Below is a small trained network, with its code and all its weights. Each question gives an input and a target symbol and asks what happens when units are switched off, that is, made to give their printed mean instead of their output.

import numpy as np


def w(rows, s, z=0):
    codes = np.array(rows[::2]) - 128.0
    scale = np.full(codes.shape[1], s)
    scale[-1] = z or s
    return codes * scale


def norm(h):
    return h / np.sqrt((h * h).mean(-1, keepdims=True) + 1e-5)


def f(y):
    return np.maximum(y, 0)


def softmax(a):
    e = np.exp(a - a.max(-1, keepdims=True))
    return e / e.sum(-1, keepdims=True)


def log_softmax(a):
    a = a - a.max(-1, keepdims=True)
    return a - np.log(np.exp(a).sum(-1, keepdims=True))


def net(x, mask):
    ids = ['ΓΔΛΨΩαβηθξπστφ'.index(c) for c in x.split()]
    T = len(ids)
    res = E[ids] + P[:T]
    u = 0
    for l in range(3):
        q, k, v = (norm(res) @ M[l].T for M in (Q, K, V))
        z = softmax(np.where(np.tri(T) > 0, q @ k.T / 2**0.5, -1e9)) @ v
        res = res + np.where(mask[u], z, O[l][:, -1]) @ O[l][:, :-1]
        u += 1
        y = f(norm(res) @ A[l][:, :-1].T + A[l][:, -1])
        res = res + np.where(mask[u : u + 12], y, B[l][:, -1]) @ B[l][:, :-1]
        u += 12
    return log_softmax(norm(res)[-1] @ U[:, :-1].T + U[:, -1])


Q, K, V, O, A, B = {}, {}, {}, {}, {}, {}
E = w([
[146,163,194,146],'Γ',
[86,84,109,206],'Δ',
[139,67,104,162],'Λ',
[150,145,200,133],'Ψ',
[138,61,88,157],'Ω',
[139,68,102,157],'α',
[118,130,134,47],'β',
[84,141,158,157],'η',
[133,47,79,150],'θ',
[134,81,176,122],'ξ',
[196,162,155,91],'π',
[197,15,127,78],'σ',
[179,184,96,219],'τ',
[187,186,3,48],'φ',
],0.023)
P = w([
[126,125,96,251],'0',
[170,120,104,210],'1',
[184,113,109,180],'2',
[164,119,120,155],'3',
[153,114,126,137],'4',
[144,113,131,117],'5',
[137,115,137,100],'6',
[125,109,138,88],'7',
[112,107,143,73],'8',
[99,110,149,67],'9',
[88,119,150,63],'10',
],0.011)
Q[0] = w([
[251,110,133,65],'L0H0',
[128,92,21,122],'L0H0',
],0.024)
K[0] = w([
[137,125,6,18],'L0H0',
[160,132,49,253],'L0H0',
],0.016)
V[0] = w([
[92,23,255,137],'L0H0',
[198,105,110,84],'L0H0',
],0.0057)
O[0] = w([
[85,115,219,252,140],'L0H0',
[181,217,137,21,255],'L0H0',
],0.0045,0.0016)
A[0] = w([
[23,152,127,161,98],'L0N0',
[81,44,13,172,115],'L0N1',
[62,84,159,122,102],'L0N2',
[40,104,30,172,140],'L0N3',
[124,176,9,165,40],'L0N4',
[109,66,208,144,195],'L0N5',
[179,67,78,141,47],'L0N6',
[139,125,104,215,115],'L0N7',
[140,100,166,96,141],'L0N8',
[65,96,216,175,2],'L0N9',
[63,97,29,95,96],'L0N10',
[64,157,75,102,67],'L0N11',
],0.012,0.0069)
B[0] = w([
[149,193,52,184,148],'L0N0',
[150,198,224,93,209],'L0N1',
[142,109,142,60,153],'L0N2',
[186,157,200,51,181],'L0N3',
[204,149,65,100,149],'L0N4',
[176,197,146,97,255],'L0N5',
[147,188,167,124,168],'L0N6',
[107,95,23,141,189],'L0N7',
[127,135,105,169,184],'L0N8',
[210,139,254,71,169],'L0N9',
[129,67,90,154,158],'L0N10',
[171,82,128,168,131],'L0N11',
],0.009,0.008)
Q[1] = w([
[70,2,80,171],'L1H0',
[229,163,87,109],'L1H0',
],0.016)
K[1] = w([
[248,161,127,204],'L1H0',
[96,104,29,93],'L1H0',
],0.015)
V[1] = w([
[117,7,123,110],'L1H0',
[171,106,80,27],'L1H0',
],0.013)
O[1] = w([
[205,5,40,189,63],'L1H0',
[27,32,165,160,255],'L1H0',
],0.013,0.0097)
A[1] = w([
[195,94,164,186,80],'L1N0',
[139,111,171,182,156],'L1N1',
[150,156,27,213,56],'L1N2',
[100,195,70,137,106],'L1N3',
[25,129,150,89,35],'L1N4',
[110,141,134,10,137],'L1N5',
[85,80,137,99,2],'L1N6',
[190,110,172,235,140],'L1N7',
[66,144,124,137,82],'L1N8',
[204,143,77,147,58],'L1N9',
[84,152,145,44,103],'L1N10',
[114,91,209,152,78],'L1N11',
],0.014,0.0092)
B[1] = w([
[173,93,61,110,149],'L1N0',
[115,132,133,86,218],'L1N1',
[136,85,192,128,149],'L1N2',
[99,79,122,166,153],'L1N3',
[111,185,122,204,180],'L1N4',
[79,156,133,173,254],'L1N5',
[147,131,250,151,142],'L1N6',
[129,36,139,103,183],'L1N7',
[144,171,180,123,138],'L1N8',
[167,144,141,149,136],'L1N9',
[106,156,131,168,231],'L1N10',
[109,164,113,120,240],'L1N11',
],0.016,0.007)
Q[2] = w([
[9,81,231,176],'L2H0',
[170,181,113,114],'L2H0',
],0.012)
K[2] = w([
[1,74,120,183],'L2H0',
[225,133,149,62],'L2H0',
],0.011)
V[2] = w([
[113,72,24,248],'L2H0',
[162,83,199,233],'L2H0',
],0.016)
O[2] = w([
[137,123,53,249,2],'L2H0',
[225,137,231,159,206],'L2H0',
],0.015,0.0067)
A[2] = w([
[30,100,125,200,109],'L2N0',
[155,194,122,188,150],'L2N1',
[180,177,134,66,190],'L2N2',
[77,142,183,117,157],'L2N3',
[168,135,1,114,182],'L2N4',
[196,174,32,132,249],'L2N5',
[123,111,163,129,114],'L2N6',
[202,187,133,192,107],'L2N7',
[157,209,18,157,186],'L2N8',
[160,167,141,73,162],'L2N9',
[142,150,186,206,82],'L2N10',
[166,58,149,178,138],'L2N11',
],0.018,0.011)
B[2] = w([
[169,145,102,51,182],'L2N0',
[172,59,83,149,158],'L2N1',
[142,95,66,172,210],'L2N2',
[128,95,138,166,252],'L2N3',
[2,157,106,146,140],'L2N4',
[90,99,70,103,144],'L2N5',
[118,109,136,120,163],'L2N6',
[198,97,128,133,143],'L2N7',
[79,120,141,57,140],'L2N8',
[129,90,64,148,199],'L2N9',
[129,98,209,147,178],'L2N10',
[98,127,189,182,173],'L2N11',
],0.018,0.015)
U = w([
[175,163,80,121,250],'Γ',
[151,176,104,129,180],'Δ',
[140,151,127,96,136],'Λ',
[202,170,139,71,168],'Ψ',
[128,118,138,99,106],'Ω',
[125,154,148,76,107],'α',
[111,71,65,185,74],'β',
[138,204,138,111,186],'η',
[114,102,145,72,75],'θ',
[175,104,148,66,112],'ξ',
[47,166,141,214,71],'π',
[142,7,102,72,34],'σ',
[238,117,119,169,151],'τ',
[84,112,73,108,184],'φ',
],0.021,0.011)

Each question gives the input, a string of symbols that net reads in full, and the target symbol t.
The units are the heads (2 rows each of Q, K, V and O) and the neurons (one row each of A and B). Each row of codes is followed by its name. A weight is (code - 128) times the scale printed after its matrix; where a second scale follows, it is the last column's (O, A, B and U).
mask holds one flag per unit, layer by layer, with each layer's heads first. A switched-off unit (its flag False) gives its mean, the last column of its rows in O or B, instead of its output. The means were averaged over made-up inputs and are rounded, as every weight is.
A unit's drop is (log p(t) with every unit on - log p(t) with that unit switched off) / (log p(t) with every unit on - log p(t) with every unit switched off).
The circuit of an input: a set's keep is (log p(t) with only the set's units on - log p(t) with every unit switched off) / (log p(t) with every unit on - log p(t) with every unit switched off). Starting from the 12 units with the biggest drops (on a tie, the unit counted first), units are removed one at a time, each time the one whose removal leaves the highest keep (on an exact tie, the one counted first), for as long as the keep stays at least 0.8.
circuit, biggest first: the units of the circuit, biggest drop first
most important unit: the unit with the biggest drop
top k neurons: the k neurons with the biggest drops, biggest first
k most important neurons of layer l: the k neurons of layer l with the biggest drops, biggest first
input Ψ Γ Γ Ω σ τ Λ, target τ: circuit, biggest first : L2H0
input η Γ α π τ α π Ψ, target π: top 2 neurons : L1N5; L1N9
input π Ψ α, target π: circuit, biggest first : L0N1; L1H0; L2N0; L0N7
input π Ψ Ψ, target π: circuit, biggest first : L1H0; L2N0; L0N1; L2N2
input Ψ ξ τ φ Ψ Γ τ Δ, target τ: top 2 neurons : L0N7; L0N9
input Ψ η π Γ τ Γ, target τ: top 2 neurons : L0N5; L0N1
input θ Λ τ α Ψ φ Ψ σ Ψ, target σ: top 2 neurons : L1N5; L2N0
input α φ τ, target φ: top 3 neurons : L1N5; L0N5; L0N4
input Γ π Γ Ψ η Ψ ξ Λ ξ τ η, target τ: top 2 neurons : L0N1; L1N3
input Λ Γ Ψ π Ψ τ Ω Ω Γ τ, target τ: top 4 neurons : L0N5; L1N3; L1N2; L2N7
input Γ Γ η Δ θ Δ π Λ Ψ Γ η, target η: 2 most important neurons of layer 0 : L0N1; L0N7
input α π Γ σ Δ Ψ θ π π α α, target π: 2 most important neurons of layer 0 : L0N1; L0N9
input σ Δ Γ Γ π τ Γ, target τ: top 2 neurons : L1N3; L0N5
input Δ τ Γ Γ Γ Ψ Γ Γ φ φ η, target φ: top 4 neurons : L0N1; L2N0; L0N10; L0N5
input Γ η π Λ θ, target π: circuit, biggest first : L0N1; L1N5; L2N0
input θ Γ π τ τ π Δ, target τ: top 3 neurons : L0N5; L1N3; L0N1
input π π Ψ Λ, target π: most important unit : L1H0
input Γ π Γ Γ φ π Γ θ τ π π, target τ: top 2 neurons : L2N1; L0N5
input Γ Ψ Λ Γ Γ φ σ α, target φ: 4 most important neurons of layer 0 : L0N1; L0N5; L0N7; L0N10
input π η σ π, target σ: most important unit : L1N7
input Γ π τ Γ π, target τ: 4 most important neurons of layer 1 : L1N3; L1N1; L1N2; L1N7
